Below are the code and all the weights of a small trained network. Each question names an input and a target symbol and asks about switching units off, where a switched-off unit gives its printed mean instead of its output.

import numpy as np


def w(rows, s, z=0):
    codes = np.array(rows[::2]) - 128.0
    scale = np.full(codes.shape[1], s)
    scale[-1] = z or s
    return codes * scale


def norm(h):
    return h / np.sqrt((h * h).mean(-1, keepdims=True) + 1e-5)


def f(y):
    return y / 2 * (1 + np.tanh(0.7978845608 * (y + 0.044715 * y**3)))


def softmax(a):
    e = np.exp(a - a.max(-1, keepdims=True))
    return e / e.sum(-1, keepdims=True)


def log_softmax(a):
    a = a - a.max(-1, keepdims=True)
    return a - np.log(np.exp(a).sum(-1, keepdims=True))


def net(x, mask):
    ids = ['αδζηστφψω'.index(c) for c in x.split()]
    T = len(ids)
    res = E[ids] + P[:T]
    r = norm(res)
    for j in range(3):
        rows = slice(4 * j, 4 * j + 4)
        q, k, v = (r @ M[0][rows].T for M in (Q, K, V))
        z = softmax(np.where(np.tri(T) > 0, q @ k.T / 4**0.5, -1e9)) @ v
        o = O[0][rows]
        res = res + np.where(mask[j], z, o[:, -1]) @ o[:, :-1]
    y = f(norm(res) @ A[0][:, :-1].T + A[0][:, -1])
    res = res + np.where(mask[3:15], y, B[0][:, -1]) @ B[0][:, :-1]
    return log_softmax(norm(res)[-1] @ U[:, :-1].T + U[:, -1])


Q, K, V, O, A, B = {}, {}, {}, {}, {}, {}
E = w([
[111,129,79],'α',
[123,144,136],'δ',
[155,132,121],'ζ',
[136,132,101],'η',
[115,154,145],'σ',
[254,94,1],'τ',
[149,135,108],'φ',
[125,154,157],'ψ',
[136,146,152],'ω',
],0.0066)
P = w([
[119,60,138],'0',
[112,200,1],'1',
[105,109,120],'2',
[107,161,55],'3',
[113,123,78],'4',
[113,135,85],'5',
[119,137,98],'6',
[109,147,75],'7',
],0.0038)
Q[0] = w([
[156,179,109],'h0',
[137,112,83],'h0',
[167,119,89],'h0',
[143,180,74],'h0',
[208,11,107],'h1',
[166,39,71],'h1',
[139,254,149],'h1',
[157,74,39],'h1',
[99,180,151],'h2',
[206,61,126],'h2',
[175,70,97],'h2',
[98,146,136],'h2',
],0.0097)
K[0] = w([
[92,156,145],'h0',
[131,160,106],'h0',
[111,145,108],'h0',
[98,199,142],'h0',
[88,247,84],'h1',
[138,248,111],'h1',
[113,65,196],'h1',
[153,218,145],'h1',
[133,104,133],'h2',
[109,204,100],'h2',
[112,175,99],'h2',
[136,112,143],'h2',
],0.013)
V[0] = w([
[164,125,167],'h0',
[132,95,194],'h0',
[95,181,166],'h0',
[167,135,220],'h0',
[158,78,25],'h1',
[18,131,132],'h1',
[44,90,60],'h1',
[254,212,126],'h1',
[194,206,117],'h2',
[102,116,115],'h2',
[114,58,230],'h2',
[110,86,178],'h2',
],0.0053)
O[0] = w([
[112,139,91,58],'h0',
[119,163,93,10],'h0',
[146,136,113,161],'h0',
[107,153,66,5],'h0',
[193,180,90,212],'h1',
[32,180,160,130],'h1',
[119,254,155,193],'h1',
[157,82,91,64],'h1',
[97,121,90,85],'h2',
[123,131,142,145],'h2',
[169,98,160,100],'h2',
[167,115,144,119],'h2',
],0.0069,0.0023)
A[0] = w([
[152,110,101,118],'n0',
[22,152,169,92],'n1',
[84,61,87,130],'n2',
[165,101,58,149],'n3',
[191,134,165,111],'n4',
[197,82,54,84],'n5',
[138,89,142,141],'n6',
[48,119,243,4],'n7',
[103,122,119,110],'n8',
[171,121,129,116],'n9',
[172,47,113,96],'n10',
[116,254,66,125],'n11',
],0.0067,0.0034)
B[0] = w([
[109,101,127,131],'n0',
[70,127,28,157],'n1',
[70,134,189,124],'n2',
[112,100,79,173],'n3',
[102,123,162,151],'n4',
[85,86,50,165],'n5',
[131,156,158,126],'n6',
[128,88,3,150],'n7',
[117,130,142,118],'n8',
[107,116,128,136],'n9',
[101,176,156,130],'n10',
[177,150,153,254],'n11',
],0.0053,0.0039)
U = w([
[102,206,135,64],'α',
[108,187,190,131],'δ',
[223,79,123,120],'ζ',
[148,171,156,107],'η',
[9,166,127,108],'σ',
[170,84,52,142],'τ',
[194,141,118,69],'φ',
[39,28,108,121],'ψ',
[140,97,192,255],'ω',
],0.015,0.006)

Each question gives the input, a string of symbols that net reads in full, and the target symbol t.
The units are the heads (4 rows each of Q, K, V and O) and the neurons (one row each of A and B). Each row of codes is followed by its name. A weight is (code - 128) times the scale printed after its matrix; where a second scale follows, it is the last column's (O, A, B and U).
mask holds one flag per unit, heads first, then neurons. A switched-off unit (its flag False) gives its mean, the last column of its rows in O or B, instead of its output. The means were averaged over made-up inputs and are rounded, as every weight is.
A unit's drop is (log p(t) with every unit on - log p(t) with that unit switched off) / (log p(t) with every unit on - log p(t) with every unit switched off).
The circuit of an input: a set's keep is (log p(t) with only the set's units on - log p(t) with every unit switched off) / (log p(t) with every unit on - log p(t) with every unit switched off). Starting from the 12 units with the biggest drops (on a tie, the unit counted first), units are removed one at a time, each time the one whose removal leaves the highest keep (on an exact tie, the one counted first), for as long as the keep stays at least 0.8.
circuit, biggest first: the units of the circuit, biggest drop first
most important unit: the unit with the biggest drop
k most important neurons: the k neurons with the biggest drops, biggest first
which heads matter: for each layer, one digit per head in row order, 1 if its drop is at least 0.15 and else 0, layers parted by /
drop of u: that unit's drop, to one decimal
input ω δ α η η ζ ω, target ω: circuit, biggest first : (h1 n5)
input ζ τ ζ η ψ σ, target ζ: which heads matter : 010
input τ ψ σ, target τ: which heads matter : 010
input ω ψ ζ ψ δ ψ σ, target ω: circuit, biggest first : (h2 h1)
input τ ω ω σ τ α ψ, target τ: which heads matter : 010
input σ ψ δ, target σ: which heads matter : 110
input τ α ζ η δ, target τ: most important unit : h2
input ζ ω ψ σ ω, target ζ: which heads matter : 011
input δ ω α, target ψ: which heads matter : 110
input ω ω τ ω ζ ζ φ, target τ: circuit, biggest first : (h1 h2)
input ω α τ σ ζ, target α: circuit, biggest first : (h2 n11)
input ψ η α ψ, target ψ: 3 most important neurons : (n7 n11 n1)
input σ φ ψ δ, target σ: which heads matter : 010
input δ α ψ η ω η, target ψ: circuit, biggest first : (h1 n2)
input σ τ ψ ψ ψ σ φ ψ, target σ: which heads matter : 010
input τ α φ ψ δ α ω, target τ: which heads matter : 011
input η ψ α, target σ: 3 most important neurons : (n2 n5 n3)
input η ψ φ, target σ: most important unit : h2
input ζ δ ζ φ ω ζ, target ψ: circuit, biggest first : (h1 n2 h2)
input φ τ ω φ, target ψ: circuit, biggest first : (h1 n2)
input ψ ζ ω σ, target ψ: circuit, biggest first : (h1)
input δ ψ ω η ψ α, target σ: circuit, biggest first : (h1 n2)
input ω φ ψ, target ω: circuit, biggest first : (h2 h1)
input α ζ ζ τ δ ζ ζ, target τ: 2 most important neurons : (n5 n3)
input ψ δ ψ ψ η, target σ: 2 most important neurons : (n2 n7)
input ζ ζ σ σ α ψ ζ δ, target ζ: drop of h1 : 0.5
input ζ η ψ α σ, target ζ: drop of n8 : 0.0
input ζ σ α φ ω ζ σ ω, target ζ: drop of h1 : 0.7
